Below are the code and all the weights of a small trained network. Each question names an input and a target symbol and asks about switching units off, where a switched-off unit gives its printed mean instead of its output.

import numpy as np


def w(rows, s, z=0):
    codes = np.array(rows[::2]) - 128.0
    scale = np.full(codes.shape[1], s)
    scale[-1] = z or s
    return codes * scale


def norm(h):
    return h / np.sqrt((h * h).mean(-1, keepdims=True) + 1e-5)


def f(y):
    return y / 2 * (1 + np.tanh(0.7978845608 * (y + 0.044715 * y**3)))


def softmax(a):
    e = np.exp(a - a.max(-1, keepdims=True))
    return e / e.sum(-1, keepdims=True)


def log_softmax(a):
    a = a - a.max(-1, keepdims=True)
    return a - np.log(np.exp(a).sum(-1, keepdims=True))


def net(x, mask):
    ids = ['ΛΦδεμσ'.index(c) for c in x.split()]
    T = len(ids)
    res = E[ids] + P[:T]
    r = norm(res)
    for j in range(2):
        rows = slice(2 * j, 2 * j + 2)
        q, k, v = (r @ M[0][rows].T for M in (Q, K, V))
        z = softmax(np.where(np.tri(T) > 0, q @ k.T / 2**0.5, -1e9)) @ v
        o = O[0][rows]
        res = res + np.where(mask[j], z, o[:, -1]) @ o[:, :-1]
    y = f(norm(res) @ A[0][:, :-1].T + A[0][:, -1])
    res = res + np.where(mask[2:6], y, B[0][:, -1]) @ B[0][:, :-1]
    return log_softmax(norm(res)[-1] @ U[:, :-1].T + U[:, -1])


Q, K, V, O, A, B = {}, {}, {}, {}, {}, {}
E = w([
[147,48,136,123,101,125,93,113,128],'Λ',
[124,95,85,112,141,177,156,133,107],'Φ',
[110,108,132,113,109,117,153,120,95],'δ',
[127,138,120,76,152,120,120,159,86],'ε',
[129,136,134,130,115,163,175,120,169],'μ',
[184,53,236,134,134,208,129,249,131],'σ',
],0.012)
P = w([
[153,216,151,192,49,110,93,86,92],'0',
[55,128,140,95,136,146,16,77,86],'1',
[72,142,74,127,128,173,99,49,58],'2',
[83,148,134,183,129,174,127,37,80],'3',
[231,198,105,198,102,10,222,97,146],'4',
[177,151,74,96,122,109,177,126,144],'5',
[91,111,32,176,160,104,166,79,173],'6',
[58,83,82,125,131,231,144,52,135],'7',
[165,146,4,83,135,140,176,92,99],'8',
[189,112,77,69,132,105,160,134,133],'9',
],0.0044)
Q[0] = w([
[68,170,140,179,214,11,128,148,201],'h1',
[132,202,181,137,67,139,30,160,184],'h1',
[48,72,219,11,146,254,45,81,28],'h2',
[9,228,111,224,133,220,97,12,203],'h2',
],0.0044)
K[0] = w([
[68,107,161,141,116,120,65,46,152],'h1',
[76,124,45,108,83,68,116,58,156],'h1',
[201,165,56,190,99,1,195,77,149],'h2',
[201,179,202,181,118,156,136,170,80],'h2',
],0.0057)
V[0] = w([
[137,116,29,26,81,71,135,55,50],'h1',
[105,67,78,172,140,190,137,77,172],'h1',
[57,223,147,107,132,123,202,83,119],'h2',
[105,88,155,145,2,48,150,53,98],'h2',
],0.005)
O[0] = w([
[109,169,132,193,79,160,129,14,226,212],'h1',
[81,182,68,115,63,86,134,237,188,41],'h1',
[122,2,176,28,91,6,224,130,129,163],'h2',
[217,131,27,231,153,72,168,168,169,254],'h2',
],0.0055,0.0025)
A[0] = w([
[144,65,106,108,76,94,232,132,3,36],'n1',
[98,161,71,99,166,95,25,69,54,204],'n2',
[86,149,181,80,203,173,120,204,88,161],'n3',
[56,223,123,187,56,194,83,71,148,254],'n4',
],0.0052,0.00082)
B[0] = w([
[98,142,178,133,200,202,119,199,206,253],'n1',
[125,127,142,176,135,123,252,135,210,176],'n2',
[144,180,26,97,63,67,121,37,84,169],'n3',
[100,178,189,3,56,110,88,182,143,183],'n4',
],0.0053,0.0048)
U = w([
[174,100,84,192,132,96,143,75,151,189],'Λ',
[113,202,95,187,101,156,77,102,153,52],'Φ',
[121,118,188,93,126,138,142,2,115,165],'δ',
[129,136,172,122,115,121,68,128,51,126],'ε',
[91,142,145,61,42,120,117,143,143,201],'μ',
[88,100,172,144,173,118,175,168,195,6],'σ',
],0.0062,0.0015)

Each question gives the input, a string of symbols that net reads in full, and the target symbol t.
The units are the heads (2 rows each of Q, K, V and O) and the neurons (one row each of A and B). Each row of codes is followed by its name. A weight is (code - 128) times the scale printed after its matrix; where a second scale follows, it is the last column's (O, A, B and U).
mask holds one flag per unit, heads first, then neurons. A switched-off unit (its flag False) gives its mean, the last column of its rows in O or B, instead of its output. The means were averaged over made-up inputs and are rounded, as every weight is.
A unit's drop is (log p(t) with every unit on - log p(t) with that unit switched off) / (log p(t) with every unit on - log p(t) with every unit switched off).
The circuit of an input: a set's keep is (log p(t) with only the set's units on - log p(t) with every unit switched off) / (log p(t) with every unit on - log p(t) with every unit switched off). Starting from all 6 units, units are removed one at a time, each time the one whose removal leaves the highest keep (on an exact tie, the one counted first), for as long as the keep stays at least 0.8.
units of the circuit, in order: the units of the circuit, biggest drop first
most important unit: the unit with the biggest drop
k most important neurons: the k neurons with the biggest drops, biggest first
drop when u is switched off: that unit's drop, to one decimal
input σ Φ ε δ Λ σ μ ε Λ, target σ: units of the circuit, in order => [h1; n1]
input δ ε ε δ δ Φ ε ε ε ε, target δ: units of the circuit, in order => [h1; h2]
input ε ε δ ε δ, target δ: most important unit => h1
input Λ Φ δ δ, target Φ: units of the circuit, in order => [h2; h1]
input Φ ε μ Λ, target μ: units of the circuit, in order => [h1; n4]
input Φ Φ δ Λ Φ Λ Φ, target Φ: units of the circuit, in order => [h1; h2]
input Λ δ Φ, target Φ: units of the circuit, in order => [h2; h1]
input μ Φ Φ δ σ μ, target μ: 3 most important neurons => [n1; n2; n4]
input μ Φ ε, target σ: units of the circuit, in order => [h2; n1]
input ε σ ε σ, target δ: 3 most important neurons => [n3; n1; n4]
input δ Λ σ, target Λ: 2 most important neurons => [n4; n1]
input μ δ μ, target σ: 3 most important neurons => [n1; n3; n4]
input ε Φ Φ σ δ, target σ: 2 most important neurons => [n1; n4]
input δ Λ δ Φ Φ ε ε, target μ: 2 most important neurons => [n4; n1]
input μ ε μ, target σ: most important neuron => [n1]
input δ ε Φ Φ δ Φ δ, target μ: 2 most important neurons => [n4; n2]
input ε ε Φ ε μ, target δ: 2 most important neurons => [n1; n2]
input δ ε σ δ, target σ: 2 most important neurons => [n1; n3]
input μ ε δ δ δ δ ε ε, target Λ: drop when h2 is switched off => 1.4
input Φ δ Φ, target μ: drop when n4 is switched off => 0.5
